cols: C Q M K G P
[167 117 154 127 121 133] -> Kol
[108 148 106 106 143 124] -> mif
[136 109 109 157 109 109] -> Nivis
[ 80 109  92 157  70 175] -> zoram
[167 117 154 127  86 133] -> pimi
col: [121 143 109]
G
order: [106 106 108 124 143 148]
mif
again Nivis: 
[109]
has: [167 117 154 127]
yes

cols: R H D S Y V
[ 11 178 176 183  54 179]  peze
[ 72 145 141 149  97 148]  Raso
[ 11 155 171 178  45 166]  dolo
[124 156 145 122 219 169]  Kubu
[145 156 124 169 219 121]  sot
[165 145 138 107  86 135]  zikos
[190 126 138 107 128 124]  Piga
[116 152 138 117  85 147]  Buz
[ 33 138 146 167  96 142]  pokar
has: [142  96 167 146 138]
no
order: [169 219 122 145 156 124]
Kubu

cols: E U F N A B T Z J
[110 121 109 233 121 213 107 121 121] : kegu
[ 92  81 106 102 163 173 135 109 221] : nitev
[ 81  92 102 221 109 173 164 106 135] : geda
again kegu: 
[121]
asked: [ 92  81 106 102 163 173 135 109 221]
nitev
asked: [110 121 109 233 121 213 107 121 121]
kegu
asked: [ 81  92 102 221 109 173 164 106 135]
geda
order: [ 81  92 102 106 109 135 163 173 221]
nitev

cols: dize Moki Mozag rizam Vabuk kifo Zubu zol
[116 176 226 180 106 188 139 170]  bov
[ 79  34 156 163 145 106 186  63]  gamol
[ 79 142 156 163 145 106 186  63]  pusuf
has: [ 34 156 163 145 107]
no
col: [170  63]
zol
col: [163 163]
rizam

cols: Medi sodo padiv vegen
[168 232 100 172]  vepi
[202 228 111 160]  zepa
[106 121 115 144]  Vegeb
[160 202 112 228]  rakag
[175 201 121 134]  nofum
[ 85  38 137 122]  zub
[108 135 136  93]  zir
[ 96  55 142 109]  regas
[ 81  15 151  95]  moga
[120 175 201 134]  lat
[111 202 160 228]  sof
has: [136  93]
yes
col: [232 228 121 202 201  38 135]
sodo
has: [160 202 111]
no
order: [137 122  85  38]
zub
order: [134 201 175 120]
lat
order: [228 202 160 112]
rakag
order: [134 175 121 201]
nofum

cols: monet gegim sudi mesu dif
[233 171 171 132 171]  Fumu
[107 119 124 105 104]  mumo
[233 171 171  93 170]  vidun
[233 172 162 172  61]  Zer
[64 64 64 88 98]  zeme
again vidun: 
[171]
has: [233 171 171  93 170]
yes
has: [107 119 124 105 104]
yes
has: [172 233]
no
again Zer: 
[172]
again zeme: 
[64]
again Fumu: 
[171]

cols: Nog dezo reke tezik dukot nemat tusu
[206  89 122 185  65 128  75]  Vem
[224 101 122 203  55 120  78]  ropa
[184  65  75 206 128 122  89]  bef
[224 151 122 203  55 120  78]  Kerip
[181 151  77  77 200 113 186]  piri
has: [184  65  75]
yes
has: [207 128]
no
has: [122 101]
no
order: [128  75 206  89 122 185  65]
Vem

cols: ronep siz Lik Kufo Fiza Rilik tetus vuvo
[138  79 119 137 125 174 138 137] -> seten
[138  79 119 138 174 137 138 125] -> tusab
[131 111  90 153 136  34 144 130] -> zete
[125  94  86  66 200 135 132 140] -> tov
again tusab: 
[138]
order: [125 138 137 174 138 119  79 138]
tusab
col: [144 132]
tetus
col: [138 138 144]
tetus
col: [137 138 153]
Kufo

cols: Zalis guko Mem Relu resi ripo
[ 41 101  88 144 119 220] : vup
[ 89 196  98  73 155 193] : pir
[137 222 145  80 186  94] : Tor
[104 194  72 123 107 203] : Mupar
[ 50 191  69 114  73 175] : rigad
[ 64 107 103 125 122 218] : venu
[155 203 153 120 186 101] : sokid
[ 97 176  83 129 107 192] : dul
[192  96 107 129 176  83] : gare
[ 68 176  83 129  68 192] : pozi
[155 203 153 120 186 103] : kib
has: [ 42 101  88 144 119]
no
col: [ 69 103 153  83]
Mem
again pozi: 
[68]
order: [ 83  97 107 129 176 192]
dul

cols: Dodar Fofuf Fen Tef
[175 209 189 133] = Pimom
[175 209 189 132] = vin
[ 56 163  66 134] = dufu
has: [163  66 134]
yes
order: [133 175 209 189]
Pimom

cols: velu kape veg Buvet Lavid tik
[179 111 131 118 148  97] = gudit
[175 134 146 105 153 114] = Lag
[ 82 175  95 175 116 119] = Rer
[186 134 146 105 153 114] = lekub
[ 60 192 146 117  75 142] = sab
[ 90 198  55 136 118 110] = fanik
[147 117 142  75 192  60] = Gora
[190  59 189 108 154 114] = ponim
order: [ 60  75 117 142 147 192]
Gora
has: [189 108 154 114]
yes
col: [175 134 192 198]
kape
again Rer: 
[175]

cols: vakeb sonub mebi gosek
[136 199 182 180] : sepus
[136 105 198 111] : zaro
[246 115 107 111] : suro
[161 133 179 111] : niv
[ 77 102 232 111] : rina
[105 197 111 136] : felik
[66 66 63 67] : mifoz
[250 115  49 111] : Kezal
[136 102 227 111] : Zoked
order: [136 111 198 105]
zaro
again mifoz: 
[66]
has: [232 111]
yes

cols: kigu bevet Lesuz veraf roki lomo Pevu fuzek totum
[144 134 216 205 225 220 216 216 220] : vub
[142 117 122 118 138 205 216 219 236] : Vofik
[146 137 173 218 229 222 231 215 219] : Paku
[142 119 127 124 169 214 223 217 231] : Zin
[130 126 119 114 119 128 128 132 207] : mifu
[142 119 127 124 169 214 219 217 231] : Vak
col: [219 215]
fuzek
order: [119 124 127 142 169 214 217 223 231]
Zin
col: [218 124]
veraf
asked: [144 134 216 205 225 220 216 216 220]
vub

cols: sodu kos vuf ser kese vumu Natu
[188 186 188 149 106  68  26]  kep
[186  69 187  26 149  67 106]  Zesod
[106  68  25 149 188 186  67]  Nuku
[ 95 151 151 151 152 151 109]  kome
[ 61  64 107  85 138  83 137]  komez
order: [106 149  67 186  26 187  69]
Zesod
again kep: 
[188]
order: [ 67 186 188 149  25  68 106]
Nuku
again kome: 
[151]
order: [ 26  68 106 149 186 188 188]
kep
asked: [106  68  25 149 188 186  67]
Nuku
asked: [188 186 188 149 106  68  26]
kep

cols: nago viki Kaz Gud mekav
[139 145 152 122 105]  Rop
[113 100  88 150 135]  Pali
[118 130 136 123 114]  vaz
[128 124 176  92 144]  kagam
[138  90  85  94 181]  Vuruf
[143 123 126 147 129]  gozaf
[118 110 120  37 193]  meza
has: [123 126 147 129]
yes
has: [118 129 136 123 114]
no
asked: [139 145 152 122 105]
Rop

cols: forez zel diper Neb leve
[233 207 164 115 167]  nulot
[172 187 159 151 144]  zozug
[170 131 134 138 114]  kamir
[104  95  84 197  37]  Dugem
[ 95 126 105 154 115]  tovav
[103  85 144 162  76]  kan
[134 169 135 183  83]  zon
[140  91  96 187  61]  gupo
[111 120 103 167  77]  Pib
[ 95 103  84 197  37]  tev
[ 95 126 105 189  75]  Dusu
[140 188  96  61  91]  bega
col: [105 144]
diper
order: [ 37  84  95 103 197]
tev
has: [144 151 159 187 172]
no
order: [144 151 159 172 187]
zozug
order: [ 61  91  96 140 187]
gupo
has: [170 131 134 138]
yes

cols: feru ladi tivev rogas batap Fipal
[142 152  96  98  78 117] = lod
[142 103 153 194 163 132] = gasur
[151 159  96 121  92 112] = sepi
[186 181  69  87  19  96] = dabet
[148 133 132 180 153 121] = limil
[148 118 136 144 115 126] = reki
[104  82 174 135 166 148] = sagov
[ 95 162 162 162 197 162] = zun
again zun: 
[162]
col: [ 78 163  92  19 153 115]
batap
has: [19 87 69]
no

cols: Mabus viku zotok Lener muri Nunag bugon fid Zoni bab
[144  97 140 131 120 126  84  94 137 109]  Fubok
[163 145 139  99 140 124 164 126 126 117]  rakaz
[115  78 124 168 120 117  33  88 134 101]  sis
[134 116 175 122 113 127 115  88 163 104]  nem
[101 125 101 131 100 133 177 124  89 143]  satem
[175 111 171 151 136 171  88 111 171 107]  fir
[ 63 142 100  86 174 108 124 155  95  72]  nipim
[171 120 147 144 106 149 106 101 155 164]  fos
[ 66 131 108 127 152 119 166 118  70  94]  Ruz
has: [126  84  94 137 109]
yes
again fos: 
[106]
again rakaz: 
[126]
again satem: 
[101]
col: [145  78 116]
viku
asked: [144  97 140 131 120 126  84  94 137 109]
Fubok

cols: nenin vokig lovub nen
[126 161 118 100]  temen
[120 114 131 146]  Luniz
[ 25 159 172  25]  dezil
col: [114 159]
vokig
again dezil: 
[25]

cols: bazim geted tobu fula
[ 31 106  78  84] -> sofu
[211 116 211 211] -> fiket
[ 31 106  41  84] -> sufub
[ 31 106 195  84] -> Fidil
[229 183  89 166] -> Virum
again fiket: 
[211]
has: [ 89 165]
no
has: [ 84  41 106  31]
no

cols: nidi Ronu gudu galaz zup
[116 118 139 149 126] : sim
[146  96 222 165 125] : Pulug
[ 96 164 146 222 125] : bepib
[ 96 145 222 165 125] : nusik
col: [149 165 222]
galaz
order: [125 222 146 164  96]
bepib
order: [ 96 125 146 165 222]
Pulug
has: [146  96 222 165]
yes

cols: getu pibo Vato nidib Mit musod gizuk gak
[ 37  72 174 118 109  60 227 115] = sedav
[ 37  72 174 118 109  60 132 148] = ditev
[108 127 125 126 125 138 136 144] = gar
[ 88  73  97 162  53 205 131 119] = Kub
[123 143 226 154 131 135 123 234] = nopat
[125 163 171  32  99  73 129 140] = Sila
col: [ 60  60 138]
musod
col: [115 148]
gak
has: [118 109  60 227 115]
yes

cols: pubo lonag toker Goz sog fedem tudu Tili
[108  80 129 101 153 136  96  86] -> pimuf
[111 148 101 117 118  56 185 116] -> zesa
[124 150 145 135  84  87  55 173] -> selip
[105 118 132 134 123 105  97 140] -> rasas
[129  92 120  94  89 115  41 135] -> famud
[135  85 151  70  91 101  34 153] -> saso
[151 151 151 151 151 119 151 151] -> rud
[117 116 185 101 118 110  56 148] -> Gik
has: [ 86  96 136 153]
no
has: [105 118 132]
yes
again rud: 
[151]
has: [136  96]
yes
has: [101 129  80 108]
no
order: [148  56 110 118 101 185 116 117]
Gik
asked: [111 148 101 117 118  56 185 116]
zesa

cols: gega zisi mak sero pur kibut ver kekik zot
[ 81 155 123 140 180 144 152 172 173] -> selir
[ 57 144 135  99 156 132 151 177 169] -> nurud
[140 141 126  69  98 142 114 124 121] -> nete
[ 58  86 126  85 179 142  78 166 165] -> Mezef
[200 212 148 117  93  90 141 105 130] -> sadob
[196 218 140  90 100  79 157  98 118] -> gagu
[132  77 144  90 182 234 176  47  79] -> gali
[143 185  73 245  57 113 190  86 122] -> ped
has: [135 144]
no
col: [ 98 179]
pur
has: [ 58  86 126  85 179]
yes
col: [114  78 141 157]
ver

cols: Zivez bufu Bapin lelav penid
[114  93 173 114  89] = zukam
[ 74  94 114  34 173] = bipo
[114  93 173  34  74] = nafi
[ 49  84  49 187  49] = dige
order: [114  34 173  74  94]
bipo
again dige: 
[49]
order: [114  74  93  34 173]
nafi
again zukam: 
[114]
has: [173  34]
yes

cols: Pul bero belo Sosu vorog Lanat
[ 94 145 146 149  71 118] : nupam
[119 127  28  97 135 132] : gofep
[119 127  28 100 135 132] : foz
[114 176 132 160  86 162] : vug
[111 115 116  44 126  44] : Nis
[ 94 176 146 149  71 118] : napul
col: [118 132 132 162  44]
Lanat
col: [162  44 118]
Lanat
order: [100 135 132 119 127  28]
foz
again Nis: 
[44]

cols: pugo Tadud Gafi zumik tanu
[216  76  50  99 202] = Sile
[209  33  80  49 214] = rese
[135  93  88  29 197] = galed
[134  79  93  39 220] = Nopa
[138  82  56 132 194] = Ginep
[106  53  92  78 211] = zoke
[172  36  71 114 230] = Sal
[172 109  73  49 216] = pov
[137 104  58 113 199] = budod
[172  63  80  76 245] = leva
[168  66  89  43 235] = rivag
col: [53 36]
Tadud
order: [216  49  73 109 172]
pov
has: [ 49  73 109 172]
no

cols: zofip molu bogum lumot vus bar
[220  97  20 218  42 135]  Bur
[218  20 135  96  42 220]  kigof
[218  20  42 220  96 136]  domu
order: [218 135  20  42 220  96]
kigof
has: [ 20 135  96  42 220]
yes
order: [ 20  42  96 135 218 220]
kigof
col: [218  96]
lumot

cols: sidu Peva sala geg Dures Vulub Zumal Zeso ditu
[102 104 177 135 211 144  69 160 136]  soram
[ 62 205 154 225 218 221 163  83 193]  mup
[ 67 187  63  63  38  46  63  79  63]  luv
[ 74 196 159 220 199 202 151 225 119]  Tirin
[176  31 196  32 224 210  75  65 225]  Mifi
[ 51 166  64 179  38  47 151  62  59]  vesa
[ 62 205 154 225 218 221 163 225 119]  Ripod
[187  36 179  31 225 200  59  67 216]  vipam
[136 161 135 211 102 161 104 177 144]  bap
[ 71 214 158 222 214 217 152 226 131]  vavud
[203  32 188  30 224 195  92  92 220]  misit
[ 51 166  64 179  38  47 163  87  76]  gitav
col: [ 69 163  63 151  75 151 163  59 104 152]
Zumal
again misit: 
[92]
order: [200 179 225  67  59  31  36 187 216]
vipam
col: [ 32 166]
Peva
order: [ 69 102 104 135 136 144 160 177 211]
soram
again bap: 
[161]
again luv: 
[63]

cols: Bag tiso debaf tem toreg
[ 90  58 164 164 137] : Nokad
[105 134  79  56  35] : dufig
[108  94 140 132 111] : Disi
[ 93  72 154 152 131] : femu
[ 78  43 177 165 142] : dogal
[ 95  65 160 162 135] : Baga
[137  58 137 154 137] : likos
[112 112 117 110  93] : lopi
[103  94 148 145 135] : rep
[105 142  68  48  30] : ganob
has: [ 72 153 152]
no
again lopi: 
[112]
col: [140 154]
debaf
again likos: 
[137]
col: [135 137  93 135]
toreg

cols: Girif Nas lefof kebi ludum kef Nuto
[ 30 113  88 124  89 121  88] : vomud
[121 124  88  88 113  88  30] : vef
[113 125  30  88  88  88 121] : fori
again vef: 
[88]
has: [ 88 113  89  30]
no
col: [124 125]
Nas
order: [ 88  30 121 124  88  88 113]
vef
order: [ 30  88  88  88 113 121 124]
vef
has: [ 88 124]
yes
has: [ 88  88  30 125]
no

cols: sunu Tuve Fifu Sela Keni Sez mip
[154 135 135 135 202 123  74] = kisi
[126 169  94  76  20  23 165] = lub
[126 169  94  76  20  94 192] = neso
[109 131 106 122 113  92 163] = fik
col: [ 76  76 122]
Sela
col: [20 20]
Keni
again neso: 
[94]
has: [135 135]
yes
again kisi: 
[135]
has: [202 124]
no

cols: Sekep buk Binaz fam Fek Zuv poved
[195 108 188 200  72 117 142] : geli
[224 127 224 145  95 171  91] : dek
[ 53  90 102  48 144  93 131] : nol
[122 210 168 140 137 202  71] : fibep
[153  55 153 149  78  66 167] : pigor
[122 168 137 203  71 140 210] : Todop
again dek: 
[224]
has: [137 203  71 140]
yes
order: [131  93 144  48 102  90  53]
nol
col: [200 145  48]
fam
order: [ 71 122 202 210 140 137 168]
fibep
order: [ 71 202 137 140 168 210 122]
fibep
order: [210 140  71 203 137 168 122]
Todop

cols: taku badal Bom ziger felo nilon Naban Gor zesap
[ 78 136 170  97 160 141 195 111 139] -> bibik
[ 78 170 170 170 160 139 170  56 145] -> Dazek
[ 33 116  98 113 143 186 112 107  65] -> remog
[135 112 128 180 158 162 100 121 121] -> Radid
[158 158 135 128 158 121 158 162 181] -> borum
has: [170 170]
yes
again Radid: 
[121]
order: [180 162 121 128 135 158 100 112 121]
Radid
again Dazek: 
[170]
again borum: 
[158]

cols: tedol Nagol vimut Dibot gubi Dun
[ 50 164 146  35 146 146] -> rufe
[169 143 102 144  21 140] -> gol
[143 169 143 102  21 140] -> far
col: [143 169]
Nagol
has: [169 143 102]
yes
has: [146  35 146 164]
no
again far: 
[143]
has: [143 169]
yes
again rufe: 
[146]
order: [102 143  21 140 143 169]
far

cols: Mipov bipid nupon rurul
[156 172 190  72]  Rerol
[131  21  75  87]  tif
[ 72 190 172 155]  Mevo
[114 170 139  69]  goto
[120 152 149  98]  zil
has: [ 98 149 152 120]
no
order: [172 190  72 155]
Mevo

